Each row has a class, written after it.
[  7  -4  -7  13 -10   0  -5   8   9  -3  -3  -3  14  -7 -16   8  10  25
   8 -11  -3   2   4  -9   9   2  -3 -13  -5  -2  -2  10   7  20  -1   7
  -1  -4  14   7   4 -17   1]
Y
[-11   4 -26   0 -26  23 -17  -4 -12   8  -3 -15   9   7  -6  -2  -4  20
  17  -6   0  11 -11  -3  -5  -9  -1  -2 -20 -13   8  16  14  -6 -11 -13
 -17  -3   5 -13   0   2  -9]
K
[  2   9  14  -6  26  14   5   4   8  13  -2 -13  -5  10  -5  -7 -13 -12
   7  -3   1  -1  -5  18  -6 -10  -9 -31  10 -20  -3   4 -10 -15 -16  25
   9   5   1   0  29  -7   5]
B
[ -2  17  -1 -11   9  13 -24  -4  12 -15  -3  -2   3  13  -2  -7  27   6
   1  10   9 -32   9  13 -27  11   9  25 -14   3   2 -25   4  20 -13  -4
  16   8  -4  -6  -1   3   3]
H
[-13  -7 -19 -12  11   1  -3   6   0  -4  25   2   5 -16  -8  -9  11  14
  -5  20  -9 -13   2   1   0  -6 -10  21   4 -10  31  16  13  28  -1  -2
   8  22  -6  -5  -7   6 -12]
L
[  4  -8  -4  -5 -21   3 -16  -2   9  -3  -6   3   8 -11  -8   8 -11  16
   7  -5   7   9  -7 -15   2   5 -11  -9  13  10   5   6  -9  15   4  -2
 -12 -13   5  14   0 -13 -15]
P
[ 14 -27   9  -8 -63  -6 -18   6  15 -19  11  -7  14   1   8   3  12  26
   3 -20   4  10 -17  -2   7  -1  -3  20  -9   4   1   9   8  15  11   4
  -7 -14  20  -8  -2   0 -14]
Y
[ -5 -16 -40  18 -12  24   7   5   8  -4 -19 -21 -15  26  -1 -14   0  19
   8  -6  12   8 -16   2   3 -11   7   3 -22 -23  -1 -15   2   8  -5   3
  17  -5 -10 -15  -3  17  -6]
F
[  1 -16   7  10 -56   2 -17   3  18 -27   9   8  38   4   2  20   4 -26
 -11 -36 -21 -22  -1   3 -13 -19  -1  23 -14  30  10   0 -25   5  21 -16
   7 -25  22  10  27  25  22]
H
[ 20   4  16  -7   6   0 -12  -8   0  -8   2  -1 -11  12   5  -8   4  -7
  -7   9   2 -11  -3  -2   3  13   4   1 -11   0  -4 -17   2  15  -6   4
  10  -5  -2  -2  16  10  -8]
T
[  5  -5  -6  12  -4  10  14   1  31   7  -2  -8  16   5   2  -3   0  11
   2  -6  -7  -6  14   2   9  -7   1 -25   6  10 -10  14  10   7   2   0
   7   8  11  -2  16 -14   3]
T
[  3  -4 -10   6   9  -9  -7  10  -2  -5   0   2  15  -5  -2  -2  12  -3
 -10  10 -13 -10  12 -18   1   8  -7   6  -1 -16  19   8  19  14   6   0
   2   1  -9  -5   6 -11 -13]
Y
[  1   4 -15  10  -7  -8  -6  -8   5  -3 -13  -4   9 -13 -22   2  21   7
 -11  13  -1  -6   0 -13   6  12  -3  19  -6 -17  10  10  22  15  11  -3
  -1  -9 -13   0   6 -20 -15]
L
[-44 -14  19  -2   0 -10 -39   8  35  17  -9  -1  22   6 -17  12 -18   0
   9 -10 -18  -3  33   0  -8   6 -16   6  25  19  -8  10   4   2  21  13
   4  -6 -35 -19  -4  11  19]
H
[ -4   7   3   1  10 -13 -25  -3  -5   8   5  -1   3  -6  -5   1  12   3
   3  20 -20 -10  -1 -14   9  -1 -12  -1   0 -16  13  -3  21  17   2   4
   6   4 -14   3   8 -19 -19]
Y
[ 18 -22  40   7   3  15  -9 -18 -35  -3  16 -22 -22  37 -13 -11   7  13
  -7  11 -13 -12 -18  18  17  -7  -6  43 -12 -17 -11  -7  -9  13 -38   9
  14 -15  14 -12   8  35  21]
F
[ 25  20  41 -20 -27   1 -27 -23 -27  -2  17  32 -11  42  29 -27 -25  -2
  21   9   4   9 -38  25 -25   5  40  -2 -28  16  -9 -38  29  29 -29 -19
  20   2   8 -24  -1  49   0]
Y
[-18   0 -42  46  55  63  15 -15 -45  37  82 -58 -15  27 -18 -25 -11   5
   4  -4 -22  -6  15 -42  50  -7 -11 -29  47 -59 -42 -18  19  69 -48  -2
   0  -3 -35   9  74  -5  -3]
K
[ 41   4 -27  44  -4  -7  51 -14  15   2   7 -45   8  -5 -18  -4  29  17
 -22  31 -13 -17 -48  82  23 -46 -37 -30 -16 -61 -12  24  35  -6 -69  19
   3   7  40 -16  73 -37  31]
T
[ 11   5  33  -8   5  13  -7  -1 -18  -5   8   4  -5   3  -8  -9  10 -17
 -10  -2 -15  -6 -10  -7  -2  15  -1   6  -9   9  13  -4   2   6  -2  -8
   0   3   2  -3   9   7  -3]
F
[ -2  -7 -18   2   1  20 -11   1 -23  -4 -15  -2  -1  -3  -1  10  -5  14
   7   1   2   3  -6 -12  -1   2   0   0 -22   8   7  -5   7 -12 -13   4
 -14   4  -6  -4   3  -5 -14]
H
[-46  -9  39 -39   5  48 -43  10 -28  40 -47 -45   9   5  -7  10 -19   9
 -22   3  73  24  34 -23   5  31 -12  16 -38 -25 -23  -4  27  10 -14  22
 -36  -1 -20 -40   2 -18 -15]
T
[-10  12 -13   2  -7  -4 -11  -3 -19 -10  -2 -12 -10 -11 -12  16  13  -7
  -9   3   3 -14  -6 -17  -4 -12   1  16   7   3   2   2   0  -9   1  -2
  -9  11   9   7   2  -7 -15]
L
[ -1  -2  27 -12  24  45  -4  -8 -12  -1   9 -10   1  28   6 -22 -17   4
 -17   8  23  -2 -10 -23  -1  14   6   8  16 -10 -25  -3   9  25 -17   1
   0 -12  20  -9   8  23  21]
F
[ 31 -17 -45  51  31   1  -6  77 -39  -9  13 -11  29   9 -13 -12 -75 -46
 -15  52 -42 -25  34 -37 -37 -34  39   8   6 -63  27   1  34 -90 -73  39
  31  -6  -2 -39  -5  55   4]
Y
[-11  -2  16   6  -5   0   0  17  -9  -7  10 -17  16 -18 -24  16  20 -20
  -8  14  -6 -14  28 -12  -1 -10   7  16  12 -10   8   8   8 -14  13  -9
 -17   7  19   5  -5   1   2]
K
[-13 -13 -21   6  -2   2   6  -3  21 -12  -1   6   5 -17 -18   6   7  17
   6   3 -27   0  20 -24 -16  12   1   9  13   8  21  -6  -4   9  10   1
  -7  -2  -6   2   2 -15   8]
H
[ 13  -5 -10   4 -28   9   6  -5  -9   3 -29  -2   2 -23  -3  12  -5  29
   8   2 -19   1  -2  -2 -24   9   9   2 -19   0  11  16  -5 -28  -2  19
  11  18   4  -1   4 -15 -17]
H
[  8  11  -9   6 -31  -7  -1 -27  10 -13  32   7  -2 -24  -6  -1  -5   5
  18  11  16  14 -32   0 -29   1  -5   3  10 -38  17  -8   7  10   7 -22
  -9 -23  21  27  10   4  16]
L
[-26 -37  16  64 -23  49  60  -7   3 -42  42 -32  17  -9 -60 -53 -16 -75
 -52  23 -89 -40 -32 -39  99  -5   0 -64  14  25  29  44 -59  -9  11  19
  57  19  -9  29  71  15 -84]
B
[ -6  -3  29 -10  29  10  -3   1 -10  -5  -9  -6 -11   1   6 -13   3 -19
 -11  17   8  -7   6  -7   8   7   0  14  -5  -2  11 -11  -3  10  -4   9
   7   8  -2  -4   5   1 -10]
B
[ -9  -5   6  13  25   3   8   7  13   8 -11 -12  10  -8   6   3  -9  -2
   1  -2   0  -3   8  11   7  -3 -17 -22  -6 -13   1  21  -8 -11  -5  23
  12  10   4  -1   6   4   5]
B
[ 10   0  17 -13   0   4 -21   0  -3  -1  -6  -6  -1   7   5 -11 -10 -15
  -2  16  -5 -11  -1  -2  -2   2   0   3   6   9  -3 -15   3  15 -10  -4
   6   9  -8  -2   2   2 -17]
P
[  0  23  50 -24  -8  47 -24  34 -14 -20 -21  28 -11   5   1   7 -40 -47
   9  -7   2 -16 -30 -12  14  20   4  -5 -19  -5  25 -37   5 -16 -34   2
  49   9 -25 -25   4 -21  -5]
T
[ 10  -4 -10  16   6 -12 -19   0   2  -1 -13  -4  12  -2  -2   0  -2  -3
   3   8 -22  -7  16 -12   0   6 -18  -5  -3  -6  22  21   9  14  10   4
   4   5 -23  -3  13  -7 -20]
P
[ 10  16  21 -35  25  23 -21  39 -22   9  14  -8 -15  -2  11 -31 -17 -33
 -10   3 -16 -22 -19 -17  19  -4   6   8   8   5   7 -37   5  16 -23  17
  26   3 -26 -10  -6 -32 -13]
P
[-29   2   0  10   2  10 -17  13 -25 -23   3  -2 -18  53 -17 -16  30 -12
  14 -14  -6 -12  16 -29 -25  -1  -5  49 -24  25  35 -14 -51  13  13 -24
   7   8   8 -13   2  28   1]
Y
[ -4  -3 -15  22  -9  10 -19   2   9  -5  -7   1  20 -15 -12  16  19  21
   0  13 -23 -17  40 -20 -19  17  -9  20  -1  -5  20  17  16  12   5   1
   7   6 -10  -2  12 -18  15]
H
[  4  -2  22 -16   9  20 -32  -3  -9 -17  -4   4 -13  -3  -9 -19   6  -4
 -19  -1  -7 -14  11 -14   7  24  11  15  -9  34  22  -4   6  42 -15  -5
   3   0   2  -9 -10  14  -6]
F
[  5  -4  20 -15  22 -18  22   1   0   6   0   1   0  14  15  -8  -7  -8
   4 -14 -15   8 -13  17  -1 -10   0 -36 -15   5   3  -2 -12  -6  11  20
   7   8  17  -3   2   8   1]
Y
[ 24   0  -2   0 -22  12 -45   4 -16  -8  53   2   0  -4 -15 -22 -28  -2
  10  32  -2 -15  13  -6  -1 -10  19 -15  18  22  -1 -29   9  39 -44 -14
  23  14 -19  -4   5  13 -44]
P
[  3   4   4  -2 -15  14 -16  -6 -13   4  -6 -14  -3   3  -3  13   2  17
  19  -1   0   1 -11  10  14  -8   4  -7 -20  -8  -8  -7   8  -8 -11   7
   5  -1   5   0  -2 -10  -5]
K
[-14  -3 -11  -2 -23   4   2 -12  15  -2 -12   5   9  -8 -15   6  -4  12
   7  -8  -3   7  -7 -10  -9   3   1   7   2  11   7   9  -7   4  16  -5
  -1  -1   6   6   4  -8  -6]
L
[ 13  37  24 -29  36 -30  -5 -13  29 -20 -27   1   0   8 -25 -23  26 -33
 -17  23 -39 -24 -22 -26 -22  14  -9  -9   2 -30  21  -1 -12  -3  32  20
   6 -11   4  -4  21 -28 -12]
Y
[ -2  -5 -20 -20   6   9  -5   6  12  -5  -3   6   8   1 -10 -12  -6  -6
  16   7 -17   1 -15 -24  -2  -9   1  -5  18 -15   5  -4   5  -2  25  -6
  -8   1 -11  17   1 -23  -7]
Y
[  0   3 -15  15  17 -10  -4  -8   5   1  -6  -5   8  -6  -7  -1   7   4
  -6   5 -10  -4  10 -22   5  10 -10   2  -6 -13   8   9  17  17   2  -6
   1  -7  -5  -2  -3  -1  -8]
L
[ -2  -2  29 -15  43  15 -24  -1 -15   9  -3  -4 -14   9  20 -12  -3 -10
   2  14   7 -14  20   0   4   8  -6  13   7  11   1  -9   2   8 -20   2
  13  18 -10   2  -3   4  -9]
B
[-65 -31  25 -63  28 -11 -49  23 -40  -6 -41 -19  27 -24 -14  17 -11  -7
  -5 -28  14  42 -25 -39   7 -14 -16  65   2  56   7  22  66  20  21 -19
 -86  18  28  20 -42  26 -46]
L
[  2  -2  11 -16 -11  29  -8   8 -21  28 -32 -15 -22  -7 -21  17  31  31
  -6  16  15  14  -2  -4  18  10  13  18 -13 -39  -3  -9  32  -4 -11  22
 -34 -16  -3  12  -2 -27   6]
B
[  8   0   2   0   4   1  -7  12 -14  -2  13  -8   1   5  -9  11   8  -5
   2  10  -2  -8   1 -14   5 -15   6  10  -1  -3  -8 -16   8  -9   0   3
  -6   2   2   5  14  -7  -9]
T
[  4   0  15  13   5  10 -13   3  10  10  -5 -16   1   2   2  -4   0   3
  -2  -3 -36 -10   9   3  -2   2  -6 -18   0  14   7  21   9 -15  -3  25
  18  12   4  -5  13  -7  11]
F
[ -7  -6 -16   8 -16   1   4   3   6  -8   7   8  -1 -12   1   0  -3  11
   5  -4  -6   3 -13  -4  -2   1   0  -9   5   8  17   0  -4  13  -1   0
   4   5  14  11   6   0  -5]
Y
[-21  10  32 -24 -35  23 -48  10 -43 -11  -2  10   9   9 -34  25  18  44
  -2 -11  -8   8   7 -34  -6   9   5  -7 -30  41  41  25  -3  26  -7  28
   3   7  42   8  10 -10 -21]
Y
[ 13  -8 -20   7  -6 -10  -9  -1  18   0   5  23  15  -9  -3  17  -1   7
  19  -3  -6   5  18  -7 -28  -2 -16  -7   6  20  14 -15 -21   1  21 -14
   3  -8 -12   9  28 -16   1]
H
[  6  -6  27  13  -6   4  -7  -1   8  -3  -9 -11  -7   2  11   1  12  -5
  -7  -2 -44 -12   8   7  26  -1 -14 -12  -8   4   8  19  10  10  -4  19
  25  17   0  -6  17  -4  16]
B
[-23  -1   3   6  -4   6  -2 -11   3   4  -1 -17  -7  10  10   8   8   6
   3 -13 -18  -5 -10  22  -7 -12 -13  -6   5   7   7  10   5 -13   0  14
  16  15   6   5   8 -10  20]
F
[-30  14 -18   2  33   4 -40  16  24  -8  -8 -26  -6  26   2  -1 -30  -6
  28  -7  17 -11  12 -15 -19 -27  -7 -37  45  -4 -22   7   7 -28   9  24
  18   8  -9  -4  -9  -5   9]
H
[ -4  -2 -16   4 -15   0 -13   8   9   2   4   2   9 -14  -8   5  -8   3
   8   2 -17  -3  -2 -12  -3  -3  -3  -9  20  18   4   4  -8  -4  10  -3
  -5   1  -3  26  -7  -7  -7]
P
[ -6  12  -2  -4  -1   5 -21   6 -24   2  14 -18   5  -2 -11   7   7   0
   6   9   7  -6   4 -21   0 -19   4   2   2  -3  -3  -2   1  -8   4  -1
  -3  -1  11   3   2 -12 -22]
K
[  8  -8  -5   4 -21 -15  -3  -2  20  -2  -1   4  16  -2  -1   4 -12  15
  15 -13 -12   7   3 -11 -13  -5  -4  -5  11  10   6   4 -13  14  15   2
   8 -10   5   6   0 -10  -7]
P
[  8  -4  15   0  23  35 -32 -12  15  -1  -8  -2  16  15   2   0   4  -1
   5  17   0 -36  37 -12  -5  13  14  23 -12   3   3 -33   6  21 -20   1
   6 -12 -16  -7  21  -7 -11]
H
[  -1  -22   39  -26   22   34    8  102  -52   13   55   -2    8   20
  -14   48   39  -19   23   -6    6    3   13  -12   26  -15  -21  -21
    7  -18   34    2  -10 -114   37   38  -39   10   -8   42  -20  -26
  -10]
P
[ -2  -5  -3  -4  -4  16 -21   4 -24   1 -12 -10   8  17   0   9 -11   8
  14  -1  17   8   5  -4  -8  -4  -2 -12 -16   5   6   4   3 -10  -7   5
 -10   8  -1   4   0   0 -24]
P
[ -2   7  10   1  -7  -7 -19   3 -13   3  14 -13   4   2   3  12   3  -2
   7  14  -3 -10  -2  -7  -9 -17   8   5  15  -1  -7 -15  11 -10   0  10
  -5   5   2  11   1 -11 -15]
P
[  4   2  24   0  11  22  -8 -13  22  13   9  -4  10 -22  -9  -1  -2  -5
   3   9 -31 -12  35   2 -10  10  -2 -11   3  -1  10   3 -10  18 -12  16
  -5  14  -2  -2  41 -15  19]
B
[   2   12   26   22   71  -40   14   36   34  -25  -80  -24  -12   -3
  -34   30  -37   25   -1  -24  -14    8   37  -61   -5   54   21  -29
   57    1 -101   -5   12  -20  -13   80   32   12    7  -32  -61   10
   41]
H
[  8   3  -8   7   3  -2  -3   1   2   1 -11  -3   1 -11  -6   0  17   9
 -15   8  -1  -5  -4 -26  18  10 -10   7  -4  -4  12  13  13  11  12   4
  -2 -14  -1   0   5 -24 -15]
L
[ 32  -7  59  -9 -19   1  -2 -35 -30   0  27  21  20  26   6 -16  -7 -14
  22  24  -4  -5 -12  44 -13  14  19   3 -60  -6   4 -32   3  13 -24 -20
  23  26 -20 -27  26  32 -55]
Y
[ -1  -2  10   3  -2   1  21  17   9  -4  24  -7   1 -20  -6   3  -9 -15
  10  -1 -13   0 -15   0   2 -15 -15 -35  14 -32  17   7  -3  -7  -1  10
  -5  22  13 -10  18  -8  -9]
Y
[  1   5  12  -3   1  -4 -12   2 -17   1  13 -16   4  -2  -4  11  14   0
   7  14  10  -4  13  -9  -4 -13   7   6   3  -2  -4  -9   5  -6   9  -1
  -5   2  15   4   4  -7 -19]
K
[ 61 -28  29 -11 -69 -45 -14 -27  47  15  92   9  45  31  68  12  -5  15
  16 -50 -18  -4  34  68  -1 -27  17 -26  -3  30 -67 -24  15  38  -4 -10
 -18 -16 -10 -53   0  35  36]
P
[ 11  -2   7  -3  -7  22   4  20 -43   5 -17   6 -10 -26   9  12  -3  -5
  -9 -18  25   5  -7 -18   9   9   7  12 -25  -3   6   6  -8 -22  13  -2
  -6  -3  -2  -1 -32 -16   8]
F
[-15  13  -7  -6  19 -13   2   7   9  -3  -2  -6   1  10  10   3 -12 -13
  -4 -11  -7 -14  -6  17 -13  -1  -8  -6  11  -9 -17   4   6 -18 -11  10
  19  17  -7 -12 -10   8  25]
T
[  6   4  -2  -6   4   1 -14   5  -4 -13 -13  -4  -2  17   2  18   3   9
   4   8   2 -11   3 -15  -8 -11  10   8   9  -1  -2 -25   9  13 -17   9
   1   4  10  -3   0  -6 -16]
P
[  9  -1  -4  11   8 -11 -11  -3   5 -11 -14   7   9  -1  -6   9  10  -5
  -9  16 -12 -16  16 -19  -7   6 -13  -1   3  -6  15   5   5  -3  12  -6
   9  -9  -8   1   6  -5  -8]
H
[  3  -9 -11 -11 -17  20 -12  -2 -15   4 -10 -14   1  17  -1   7   4  14
  11 -11  11   9 -10  -1   7 -10   0  -6 -28  -4  -6   5   9 -10   3  -7
 -18   0   5  12   4   4 -15]
T
[-14  11  -7  12  14 -10  -5  -5  10   2   5   9  17   6  -7   4  13 -12
 -16  25 -24 -20  16 -19   7   1 -13 -21   4 -19  13   0  14  17  -1 -11
   2   2  -8 -13   9  -5  -4]
Y
[ 40 -25  60  -3  69 -31   4  -3  -8 -11  30  25  23 -66  34   3   1 -39
   5  20 -38 -24   7 -30  21  10 -56  35 -34  12  67 -33 -44  20  23  -5
  44   9 -23   0  23 -51 -64]
F
